Below is a small trained network, with its code and all its weights. Each question gives an input and a target symbol and asks what happens when units are switched off, that is, made to give their printed mean instead of their output.

import numpy as np


def w(rows, s, z=0):
    codes = np.array(rows[::2]) - 128.0
    scale = np.full(codes.shape[1], s)
    scale[-1] = z or s
    return codes * scale


def norm(h):
    return h / np.sqrt((h * h).mean(-1, keepdims=True) + 1e-5)


def f(y):
    return y / 2 * (1 + np.tanh(0.7978845608 * (y + 0.044715 * y**3)))


def softmax(a):
    e = np.exp(a - a.max(-1, keepdims=True))
    return e / e.sum(-1, keepdims=True)


def log_softmax(a):
    a = a - a.max(-1, keepdims=True)
    return a - np.log(np.exp(a).sum(-1, keepdims=True))


def net(x, mask):
    ids = ['ΘΞΣγεπφψ'.index(c) for c in x.split()]
    T = len(ids)
    res = E[ids] + P[:T]
    u = 0
    for l in range(2):
        r = norm(res)
        for j in range(3):
            rows = slice(4 * j, 4 * j + 4)
            q, k, v = (r @ M[l][rows].T for M in (Q, K, V))
            z = softmax(np.where(np.tri(T) > 0, q @ k.T / 4**0.5, -1e9)) @ v
            o = O[l][rows]
            res = res + np.where(mask[u + j], z, o[:, -1]) @ o[:, :-1]
        u += 3
        y = f(norm(res) @ A[l][:, :-1].T + A[l][:, -1])
        res = res + np.where(mask[u : u + 8], y, B[l][:, -1]) @ B[l][:, :-1]
        u += 8
    return log_softmax(norm(res)[-1] @ U[:, :-1].T + U[:, -1])


Q, K, V, O, A, B = {}, {}, {}, {}, {}, {}
E = w([
[140,121,178,99,143,173],'Θ',
[80,111,66,181,140,200],'Ξ',
[115,185,141,119,138,151],'Σ',
[144,116,116,162,142,139],'γ',
[100,124,139,160,177,142],'ε',
[117,87,119,96,116,97],'π',
[172,107,100,186,104,89],'φ',
[254,118,83,131,145,143],'ψ',
],0.03)
P = w([
[154,103,161,84,8,63],'0',
[166,158,186,76,137,81],'1',
[163,197,158,57,121,65],'2',
[152,179,138,102,117,93],'3',
[115,224,143,111,125,88],'4',
[130,217,175,124,155,96],'5',
[135,204,122,150,169,108],'6',
],0.011)
Q[0] = w([
[126,97,153,105,124,112],'L0H0',
[187,103,114,169,90,134],'L0H0',
[108,180,132,160,167,166],'L0H0',
[152,248,151,129,154,225],'L0H0',
[132,62,214,113,100,154],'L0H1',
[95,120,155,128,169,157],'L0H1',
[72,105,136,141,122,153],'L0H1',
[122,93,71,142,177,137],'L0H1',
[227,173,89,169,123,61],'L0H2',
[151,157,117,165,126,111],'L0H2',
[155,197,111,107,157,105],'L0H2',
[169,116,164,217,88,135],'L0H2',
],0.011)
K[0] = w([
[117,119,107,109,81,142],'L0H0',
[189,182,98,138,165,80],'L0H0',
[125,185,99,195,68,102],'L0H0',
[141,184,117,186,142,86],'L0H0',
[223,118,141,73,173,130],'L0H1',
[96,149,173,196,193,134],'L0H1',
[145,100,115,188,188,121],'L0H1',
[176,54,62,245,101,119],'L0H1',
[158,104,156,195,129,138],'L0H2',
[165,125,177,74,127,117],'L0H2',
[102,124,94,106,153,140],'L0H2',
[32,185,162,169,136,172],'L0H2',
],0.011)
V[0] = w([
[126,143,91,45,169,154],'L0H0',
[213,133,156,206,128,53],'L0H0',
[169,137,109,135,26,33],'L0H0',
[109,173,155,19,117,86],'L0H0',
[62,59,43,254,95,74],'L0H1',
[74,161,188,177,146,179],'L0H1',
[130,208,77,142,70,183],'L0H1',
[168,148,107,201,121,192],'L0H1',
[207,166,113,129,62,194],'L0H2',
[172,151,126,197,157,227],'L0H2',
[196,168,153,119,206,144],'L0H2',
[81,154,134,161,140,107],'L0H2',
],0.0092)
O[0] = w([
[94,119,202,168,120,191,123],'L0H0',
[107,210,128,54,1,114,117],'L0H0',
[66,124,127,91,125,180,98],'L0H0',
[93,194,230,84,130,106,65],'L0H0',
[173,131,191,75,125,105,147],'L0H1',
[167,133,103,149,98,51,226],'L0H1',
[111,90,167,116,154,174,253],'L0H1',
[116,192,142,135,142,122,220],'L0H1',
[123,103,151,130,43,157,200],'L0H2',
[102,109,148,131,19,187,215],'L0H2',
[146,112,181,162,86,125,134],'L0H2',
[91,219,114,99,150,103,127],'L0H2',
],0.0086,0.006)
A[0] = w([
[140,81,122,81,44,89,38],'L0N0',
[100,74,114,103,202,33,190],'L0N1',
[191,150,97,69,117,193,117],'L0N2',
[80,197,108,37,115,179,255],'L0N3',
[155,179,103,176,117,120,168],'L0N4',
[127,169,147,156,208,161,124],'L0N5',
[1,98,136,134,141,172,148],'L0N6',
[177,84,191,16,87,98,237],'L0N7',
],0.0095,0.0027)
B[0] = w([
[137,131,197,162,195,53,150],'L0N0',
[137,162,109,81,190,2,138],'L0N1',
[85,97,162,78,119,55,187],'L0N2',
[139,137,73,162,133,117,254],'L0N3',
[244,95,151,72,102,123,211],'L0N4',
[183,155,196,134,175,130,209],'L0N5',
[133,211,185,142,142,123,240],'L0N6',
[38,128,205,201,191,172,182],'L0N7',
],0.0086,0.005)
Q[1] = w([
[105,100,71,139,107,145],'L1H0',
[217,121,166,168,116,128],'L1H0',
[47,120,111,62,158,115],'L1H0',
[139,185,162,213,65,161],'L1H0',
[110,81,131,107,145,91],'L1H1',
[171,86,66,193,147,194],'L1H1',
[210,83,92,158,91,109],'L1H1',
[78,108,51,56,101,27],'L1H1',
[168,175,10,101,71,116],'L1H2',
[76,132,176,158,89,185],'L1H2',
[254,157,246,122,137,86],'L1H2',
[108,103,122,119,40,90],'L1H2',
],0.0083)
K[1] = w([
[145,77,112,43,33,146],'L1H0',
[112,176,57,107,181,176],'L1H0',
[131,110,237,148,126,2],'L1H0',
[215,179,72,75,120,114],'L1H0',
[32,107,125,191,155,151],'L1H1',
[138,190,239,118,75,160],'L1H1',
[30,153,96,72,201,87],'L1H1',
[64,83,141,212,129,138],'L1H1',
[39,123,163,95,31,103],'L1H2',
[187,124,169,105,95,176],'L1H2',
[108,44,114,136,196,102],'L1H2',
[87,66,181,94,70,248],'L1H2',
],0.0088)
V[1] = w([
[232,144,190,102,79,181],'L1H0',
[137,111,161,171,127,105],'L1H0',
[63,168,96,2,145,180],'L1H0',
[188,37,188,77,143,97],'L1H0',
[254,146,153,9,92,112],'L1H1',
[115,84,192,154,90,79],'L1H1',
[123,51,130,81,123,146],'L1H1',
[186,125,187,76,138,243],'L1H1',
[110,158,207,83,100,32],'L1H2',
[73,162,166,193,154,221],'L1H2',
[178,161,183,148,113,50],'L1H2',
[111,136,104,112,163,90],'L1H2',
],0.0089)
O[1] = w([
[86,141,105,153,118,72,193],'L1H0',
[115,126,102,78,85,140,144],'L1H0',
[158,98,189,187,84,165,44],'L1H0',
[2,140,156,124,99,113,45],'L1H0',
[114,224,114,240,99,45,94],'L1H1',
[98,123,20,134,98,124,133],'L1H1',
[57,117,115,194,137,151,83],'L1H1',
[48,145,102,189,68,91,229],'L1H1',
[152,15,170,96,119,57,16],'L1H2',
[123,151,79,59,102,146,254],'L1H2',
[160,90,106,173,119,76,95],'L1H2',
[125,173,109,175,238,115,75],'L1H2',
],0.0077,0.0049)
A[1] = w([
[64,87,67,94,119,104,205],'L1N0',
[110,102,156,152,37,141,211],'L1N1',
[87,142,244,104,130,57,253],'L1N2',
[86,158,133,167,102,149,59],'L1N3',
[152,111,182,143,65,115,102],'L1N4',
[141,170,104,140,125,79,76],'L1N5',
[95,160,180,184,121,129,111],'L1N6',
[80,150,140,202,122,39,105],'L1N7',
],0.011,0.0036)
B[1] = w([
[111,153,208,102,149,9,206],'L1N0',
[219,58,167,145,215,115,254],'L1N1',
[174,186,80,207,217,148,229],'L1N2',
[201,98,156,79,172,136,193],'L1N3',
[180,92,160,194,101,231,168],'L1N4',
[147,50,148,101,62,30,168],'L1N5',
[58,244,253,142,123,183,188],'L1N6',
[85,116,135,227,114,126,198],'L1N7',
],0.0062,0.0037)
U = w([
[139,124,94,131,247,48,164],'Θ',
[179,97,101,192,167,45,167],'Ξ',
[203,46,82,104,61,110,103],'Σ',
[88,147,100,2,64,26,207],'γ',
[181,252,209,117,106,161,2],'ε',
[44,111,157,247,20,85,114],'π',
[102,27,222,94,120,124,155],'φ',
[132,62,15,206,167,225,189],'ψ',
],0.0072,0.0017)

Each question gives the input, a string of symbols that net reads in full, and the target symbol t.
The units are the heads (4 rows each of Q, K, V and O) and the neurons (one row each of A and B). Each row of codes is followed by its name. A weight is (code - 128) times the scale printed after its matrix; where a second scale follows, it is the last column's (O, A, B and U).
mask holds one flag per unit, layer by layer, with each layer's heads first. A switched-off unit (its flag False) gives its mean, the last column of its rows in O or B, instead of its output. The means were averaged over made-up inputs and are rounded, as every weight is.
A unit's drop is (log p(t) with every unit on - log p(t) with that unit switched off) / (log p(t) with every unit on - log p(t) with every unit switched off).
The circuit of an input: a set's keep is (log p(t) with only the set's units on - log p(t) with every unit switched off) / (log p(t) with every unit on - log p(t) with every unit switched off). Starting from the 12 units with the biggest drops (on a tie, the unit counted first), units are removed one at a time, each time the one whose removal leaves the highest keep (on an exact tie, the one counted first), for as long as the keep stays at least 0.8.
circuit, biggest first: the units of the circuit, biggest drop first
unit that matters most: the unit with the biggest drop
k most important neurons: the k neurons with the biggest drops, biggest first
which heads matter: for each layer, one digit per head in row order, 1 if its drop is at least 0.15 and else 0, layers parted by /
input Ξ Ξ π Ξ Σ, target Θ: circuit, biggest first	[L0H2; L1H2]
input Ξ Ξ φ, target ε: circuit, biggest first	[L0H0; L1H2; L0H1; L0N7]
input Ξ φ Ξ Ξ, target γ: which heads matter	110 / 000
input Σ Θ γ Ξ Θ Θ Ξ, target Σ: unit that matters most	L0H0
input Σ γ Σ Σ ψ π, target π: which heads matter	100 / 010
input ε Ξ π Ξ Θ, target Θ: circuit, biggest first	[L0H2; L0H0]
input Θ Ξ Ξ ε γ, target γ: circuit, biggest first	[L0H0; L1H0; L0H1]
input Ξ Σ ψ Ξ, target π: which heads matter	000 / 010
input Σ γ Σ Ξ, target Σ: circuit, biggest first	[L0H0; L1H2; L0N7]
input Ξ Σ π Θ γ Θ, target Σ: circuit, biggest first	[L0H1; L0H0; L1H2; L0N7]
input Θ Ξ Σ π Ξ φ Θ, target γ: which heads matter	100 / 000
input Θ Ξ Ξ ψ, target γ: which heads matter	110 / 100
input Ξ Ξ Σ ψ Σ, target π: which heads matter	000 / 010
input Ξ Ξ φ ψ, target ε: circuit, biggest first	[L0H0; L0N7]
input Ξ π Σ Σ, target Θ: circuit, biggest first	[L0H2]
input Ξ π Ξ φ, target ε: which heads matter	100 / 000
input ψ Ξ Ξ γ, target π: circuit, biggest first	[L1H1; L0H2]
input Θ Θ Σ Ξ, target ε: which heads matter	010 / 000
input Ξ Ξ Ξ π π, target Θ: which heads matter	001 / 000
input γ Σ Ξ γ ψ Ξ, target π: circuit, biggest first	[L1H1]
input π Σ Θ Ξ Ξ ε Ξ, target Ξ: which heads matter	111 / 001
input ψ ψ Σ Θ, target π: which heads matter	000 / 010
input φ Ξ Ξ, target γ: 2 most important neurons	[L0N0; L0N2]
input Θ Σ Ξ γ γ, target γ: which heads matter	100 / 100
input Θ Σ φ Ξ Σ, target γ: circuit, biggest first	[L0H0; L1H2]
input Ξ Ξ Σ Σ Ξ γ π, target Θ: which heads matter	000 / 000
input ψ Ξ Σ Ξ Θ Θ, target ψ: unit that matters most	L0H1
input Σ Ξ Ξ Ξ Θ Ξ Θ, target ψ: which heads matter	110 / 000
